[128 = 0]
[123 150 197 149 158 122 109 133 111 136 146 153 159 176 167 118 192 157
 165  82 103 154 143 101 135 165 119 123 166 128 141 137 122 122 146 134
 130 138 146 130 117 102  88 119 126  80 114 150 126 117 123 143 111  83
 148 131 118 107 129 160 140 118 224 152] | <35>
[157 121 135 147 135 124 133 151 139 122 122 178 169 157 137 125 112 122
 175  37 100 124  79 128 168 131 157  66 125 110  39 130 141 127 111 147
 134 145 117 144 114 105 123 152  99  99  74 102 125 119 114 147 136 126
 121 145 110 165 136 124 173  96  82 105] | <35>
[120 142 107 133 138 120 152  97 108 106 127 134 126 120  98 139 112 103
 148 110 193 145  80 122  70 117 129  79 111 122 181 144 134  70 127 127
 137 109 124 117 147 117 138 160 109 132 116  86 131 118 111 141 141 114
 227 108 111 157 116 136 140 116  20 121] | <35>
[129 130 114 164 142 122 149 100 126 115 152 171 132 152 132 136 147 110
 162  67 110 140  72 126 134 134 141  46 128 119 114 133 127  72 138 154
 127  92 108 120 130 107 108 125 104  88  84  91 135 121 144 144 127 112
 217 142 105 144 130 155 167 101  71 101] | <35>
[120 174 124 146 133 109 117 143  89 116 104 119 115  99 190 123 140 121
 156 209 138 147 107 123  76 116 136 132 129 123 179 143 129  81 113 101
 134 143 148 125 132 123 149 149 121 132 107  88 125 134 126 137 150 144
 176  96 124 212 123  64 112 131  50 123] | <35>
[ 83 150 110 149 157 104 162 110 110 124 107 127 112  61 153 140 159 111
 135 152 255 141 122 119  97 113 108  27 106 133 195 128 118  67 151 123
 131  71 117 118 156 138 122 112 117 120 153  81 140 133 161 126 154 147
 255  91 127 186 132 122 175 118  33  79] | <35>
[153 125 150 118 130 134 130  96 118 100 129 163 140 161  91 134  61 126
 147  66 170 142 134 108  81 146 118 101 121 116 153 144 150 103 122 154
 151 124 137 133 138 115 133 188 105  70  85 141 126 121  68 154 110 100
 181 105 101 117 120 165 132  94 103 157] | <28>
[136 146 145 117 147 125 126 109 117 117 124 153 159 139 105 137  95 135
 132  59 219 141 165 112  91 135 102 104 124 123 166 143 146 122 125 125
 150 120 144 129 135 122 107 169 106  35 141 147 129 116  75 147 123 101
 205  95 114 139 119 184 146 102 126 151] | <28>
[150 125 133 137 131 111 115 183 134 128  74 167 164 104 140 122  90 138
 182  99 133 117 145 130 127 126 130  92 127 116  81 123 143 158 115 151
 146 143 128 162 141 119 132 152  97  97 115 117 124 157 112 135 134 164
  75 112 126 190 151  95 173  94  45 108] | <28>
[127 169 163 139 155 107 105 146 102 134 130 153 176 169 160 120 186 145
 152  65  71 153 135 102  90 152 128 127 163 124 139 140 128 135 126 114
 129 179 155 125 115 113  99 136 121  33 125 157 124 113  98 146 118  85
 165 129 124 111 118 141 135 125 176 161] | <35>
[121 129  91 146 151  87 136 174 132 144  80 130 162  68 181 127 134 117
 174  67 178 113 131 132 139 107 133  62 131 124  61 117 134 150 119 130
 136 147 119 152 139 124 115 124 100 106 140 108 130 138 115 129 153 171
 116 112 136 194 153 120 199  94  67  67] | <28>
[126 150 142 165 149 122 125 125 128 133 159 169 154 164 173 126 202 128
 173  86  50 149 114 111 154 159 137  72 159 124 105 127 118  89 151 140
 122 110 125 118 114 106  84  89 116  97  72 116 130 128 148 140 118  92
 145 156 116 138 130 151 160 116 169 114] | <35>
[109 151  86 162 147 112 136 158  98 130 108 148 102  73 147 137 151 136
 162 193 196 139 140 119  95 125 112  95 124 131 163 136 119  88 145 119
 140 149 137 124 142 128 126 118 102 187 120  92 135 145 170 126 142 153
 218  77 130 206 135  68 125 123  46 107] | <28>
[128 178  75 145 144 102 120 140  85 124  97 144 141  67 172 130 150 130
 143 135 149 147 110 119  99 121 132 132 132 123 163 141 124 119 102 116
 139 180 151 127 133 118 127 156 100 118 110 101 131 139 140 144 140 151
 196  89 124 229 116  77 134 125  27 140] | <35>
[ 85 171 155 134 180  81 130 138 107 151 128 106 172 107 225 122 219 114
 125  57 226 147 136 108 126 127 113  86 153 135 131 129 124 124 132 111
 122 136 143 121 137 127  84 117 132  33 168 140 130 130  96 131 156 107
 184 115 136 140 126 171 174 122 150 117] | <35>
[130 126 115 145 148  89 129 183 133 141  70 142 171  86 180 132 149 132
 159  70 142 119 130 135 162 110 135  53 132 121  49 121 137 135 111 124
 136 177 136 148 126 123 102 137  99  68 132 105 131 125 114 134 148 167
 110 113 134 219 141  99 197  93  45  76] | <28>
[146 153 105 149 144 103 108 184 106 137  89 152 163 109 192 122 148 144
 162  96  50 134  90 128 145 132 149 113 145 114  76 133 134 145  99 119
 136 182 147 142 111 116 115 143  96  94  97 110 125 145 135 145 137 140
 101 114 125 238 133  63 141 117  61 141] | <28>
[ 98 166 130 133 165  81 123 168 116 143 113 139 177 112 252 116 199 120
 143  33 112 133  96 123 150 122 144  73 151 127  96 123 125 113 126 117
 116 173 136 137 126 109 103 113 114  84 139 123 124 123 115 130 152 137
 115 144 134 159 132 139 195 123 128 100] | <35>
[116 131 120 110 140 117 164 109 115 105 129 136 130 120 106 142 116 100
 142  72 192 135  92 123  89 111 126  64 107 126 143 133 135  74 133 138
 136  86 113 112 148 125 135 168 106 117 125  88 133 108 117 146 139 122
 242 114 109 153 125 158 164  99  11  97] | <35>
[147 118 141 136 141 106 126 178 142 134  82 164 155 103 175 135  90 138
 168  82 166 114 150 133 126 116 120  87 124 117  66 123 143 163 118 150
 150 123 127 161 143 118 119 144  93 104 118 115 128 129 123 137 131 147
 110 105 125 181 153 103 189  85  67  91] | <28>
[158 138 145 163 133 145  99 150 114 126 121 164 102 118 130 126 104 167
 204 214 129 151 162 107  96 161 112 144 141 125 161 130 120 100 143 126
 148 130 149 131 116 104 133 129  95 173  59 112 129 166 184 136 108 138
 158  91 118 188 144  19  97 111  88 155] | <28>
[141 119 115 137 140 109 142 147 141 125 114 160 168 137 152 135 126 119
 162  28 145 118  95 132 143 124 137  66 129 116  82 126 146 139 122 149
 138 141 114 155 127 114 105 146  95  73 105 109 129 118 109 147 130 142
 144 131 113 162 139 145 189  81  46  79] | <28>
[135 106 106 121 145 118 153 108 147 115 114 148 153 124 113 134  73 115
 154  42 217 118 125 125 102 121 120  67 110 119 107 129 150 119 127 142
 146 101 117 146 150 124 126 171 103  48 127 124 129 110  81 140 134 136
 153 116 114 140 148 171 186  80  32  89] | <28>

[101 123 125 133 148 114 121 151 132 151 137 174 126 134 125 111  99  68
 142 123 156 146 144 105 118 109 135 140 138 122  56  84 117 101 153 104
 138 100 183 113 120 117  80 104 138 125 160 192 133 138 138 126 112 140
 185  65 134 159  95 152 117  14 141 151 134 124 158 159  98 114  74 110
  62  61 110 147 148 108  72 155 156  77 183 133 146 163 183 125  85 171
 142 179 160 103  56 131 108 136 126 175 157 159 118 110 122  71  52 157
 132 115 191 159 109  95 204 159 133 120 128  66  78 180 143 130 147  90
 122 162 103 118  78  96 105 151 173 114  97 148 242 111  95 102  28 131
 125 113 127 151 165 153 128 107  94 131  97 118 157  87 153 118 157] | [80]
[ 93 121 126 130 140 122 113 149 126 145 116 147 123 120 129 118 105  92
 139 123 132 136 139 112 128 113 128 136 131 147  81  94 110 122 144 120
 126 107 176 121 122 114  97 106 137 119 157 163 127 141 132 133 114 141
 185  85 134 145 108 145 124  31 144 146 131 125 144 152 113 112  81 106
  79 117 118 131 125 109  77 150 144 107 165 136 138 152 144 125  86 154
 134 170 154 112  74 137 108 112 114 156 161 155 119 123 111 108  94 171
 127 122 170 149 133 108 188 149 135 117 137  49  98 166 145 142 141 107
 122 159 111 119  94  98 117 138 168 122 117 145 192 123 101 105  61 139
 124 124 135 141 153 147 128 115  98 131 131 119 147  92 137 113 135] | [77]
[132  97 172 103 154 113 135 118 125 136 132 135 114 110 109 120 116 165
 137 141 129 155 155 138 116  68 114 138 134 121  85 151 121 127 136 114
 143 119 111 155 121  89 114 119 122 122 115 109 135 101 139  78 131 137
 142  46 159 158 116 134 121 107  98 154 126 123 134  86 115 136 142 151
 103 103 127 143 149 118 137 122 149 129 134 121 134 137 133 115 116 143
 149 107 153 112 208 144 108 110 159 123 121 120 110 143 153  98  97 121
 116 138 141  94  99 138  98 123 112 152 112 195  81 133 115 119 139  97
 132 161 132 116 134 126 119 148  99 137 132 120 120 112 116 149 109 105
 122  93 106 124 140 111  98 120 113 138  88 147 117 131 121 124 144] | [77]
[152 145  97 124  97 124 129 120 161 108 103  67 132  88 119 151 144 124
 119 109 103 140 105 131 132 165 135 123 142 133 174 152 130 205 119 134
  99 153  91  89 152 162 169 150 104 131 107  95  94 125 120 147 106 126
  91 188 115 123 176 115 149 255 138 117 142 146 111 147 141 126 161 150
 152 160 180  98 107 139 160 119  63 201  60 140 116  96 123 139 178  92
 103 117 127 143 136 122 151 153 111  71 122 101 128 123 115 136 156 103
 103 147  76 134 148 157  64  97 128 149 105 130 185 112 100 152 115 174
 140  75 144 122 175 164 162 106  97 101 170 125  11 156 167 162 183 115
 139 171 163 114  82  85 114 157 139 132 204 114  93 152 100 117  99] | [77]
[129 146 149 107 138 111 139 129 140 134 118 114 121 105 106 132 121 147
 130 130 125 157 137 124 129 107 116 135 140 124 126 150 125 151 131 113
 127 124 121 134 135 106 122 131 116 122 114 102 121 102 138  92 127 136
 135  88 151 141 139 123 139 133 111 147 133 130 135 108 117 132 151 142
 118 102 143 132 152 120 134 125 122 147 115 124 128 122 137 124 134 133
 147 110 160 115 178 135 120 119 143 113 116 123 113 139 142  98 111 130
 107 130 138 113 111 139 102 118 121 153 110 168 123 130 106 120 131 119
 134 144 130 107 131 119 124 142 107 125 133 124 103 118 132 152 128 109
 128 108 118 123 132  98  96 127 108 136 123 135 108 134 114 126 140] | [77]
[103 126  83 110  91 117 131 158 145 127 101 146 163 135 149 129 122  53
 130 106 148 168 122  99 141 180 141 122 146 146 121  94 105 130 144 113
 125 100 188  92 152 130 124 139 144 145 157 161 115 130 137 158 128 132
 149 135 130 108 124 132 152 111 168 113 148 132 146 148 117 102  82 100
  94 126 128 116 121 116 101 156 109 136 134 147 141 127 211 143 119 125
 113 160 143 120  34 124 146 175  95 157 170 156 127  92 101 119  91 162
 124 130 122 170 139 112 212 134 125 124 143  43 146 141  97 153 128 150
 138 154 127 123  98  98 124 126 185  78 130 137 163 124 130 133  88 128
 137 172 146 156 133 128 130 122 116 108 155 100 138  96 140 102 115] | [77]
[ 90 117  72 130  58 132 136 162 150 113 100 141 165 120 155 145 146  69
 123 114 111 159  99  95 176 239 140 132 137 160 165  91 139 160 135 133
 114 124 177  83 160 151 159 153 139 148 134  84 111 122 129 179 141 134
 127 158 137  91 150 117 159 150 176 108 141 144 131 154 132 123 109 111
 129 140 138 101  85 130 106 130  85 154  97 135 123 103 180 164 120 104
 123 143 135 131  34 107 150 179  79 138 157 146 153 117  89 142 141 163
 120 129 119 159 162 125 177 126 148 127 147  34 184 118 110 155 119 152
 142 128 127 131 105  99 118 111 165  79 169 146 134 138 144 142 132 130
 144 182 156 143 109 112 127 136 116 109 203 110 125 118 132 121 102] | [77]
[164 159 104  98  94 112 133 113 150 110  99  58 152 112 109 154 131 171
 119  99 116 152 125 147 112 129 125 113 137 137 175 185 124 184 108 123
 108 146 100 122 145 123 161 166 109 138  99  64  98  92 126  98 115 114
  86 148 141 108 161  99 159 255 114 117 149 139 115 102 154 124 201 156
 162 145 190 105 132 131 190 101  52 204  43 137 118  78 161 118 203  69
 105  57 136 139 190 145 153 139 140  42  87 104 125 129 128 153 170  98
  89 168  56 110 125 175  27  77 101 170 114 222 172 103  77 137 117 186
 145 103 160 113 194 146 165 116  64 114 160 106   1 149 180 177 213  93
 131 176 123 103  74  65 105 151 140 128 156 126  78 155  93 105  93] | [77]
[126 130 166 104 172 117 136 122 103 149 140 140 123 135 119 109 106 139
 143 140 151 155 156 135 101  49 117 136 110 111  80 138 115  93 131 104
 148 108 136 172 110  75  90 109 134 117 129 146 149 111 143  87 135 131
 155  37 151 154  98 136 113  38  71 155 126 117 146  87 118 128 128 131
  97  91 120 155 156 116 125 130 159 100 171 126 141 152 138  99 106 142
 158 117 152 108 201 144 101  95 168 152 117 130 107 136 160 105  80 132
 126 124 164 106  98 127 126 141 109 141 127 210  77 137 129 100 147  89
 126 177 139 117 128 124 111 150 121 145  92 121 161 105  97 134  89 121
 120  93  97 129 164 116 119 101 111 128  46 147 131 117 137 123 145] | [80]
[155 153 168  99 170  98 146  96 136 148 130  74  89  81  85 119 107 206
 139 135 133 163 143 158  80  44 110 133 133  94 101 179 110 167 117 100
 111 135  59 146 110 100 113 118  94 116  90 126 135 118 138  70 103 131
 124  19 135 164 124 136 109 171  72 171 132 128 128 107 105 138 193 168
 119 105 184 143 181 130 159 109 148 169 122 123 128 129  71 101 159 134
 156  85 153 117 226 164 112  91 189  56  87  88 100 143 173  80 104  77
 111 138 164  90  88 170  21 107 106 170  74 236  91 134 104  99 138 109
 133 115 134  99 171 171 154 143  54 156 123 115  50 111 134 166 132  95
 121  90 109 101 132  75  71 111 117 162  87 146  88 139 111 129 152] | [80]
[247 160 175  94 163  92 143 108 146 143 119  72 100  81 207 122 105 201
 136 125 134 146 145 146  59  49 106 128 146 101  84 176 103 167 119  91
 115 127  77 142 122 101 104 131  92 128  91 116 117 103 140  70  95 130
 126  26 152 163 124 134 120 202  83 171 141 130 134 101 108 131 193 161
 110 108 187 141 180 120 159 113 136 174 124 122 129 121 113 105 162 133
 163  75 168 116 239 158 108  96 191  56  86  97 101 134 172  75  89  97
  93 146 131  85  95 162  16 103 102 169  73 255 109 133  95 110 137 115
 138 121 132  96 168 157 151 145  63 138 131 115  56 108 138 167 127  91
 122 105 110 108 137  65  63 123 112 154 104 134  89 144  99 122 150] | [80]
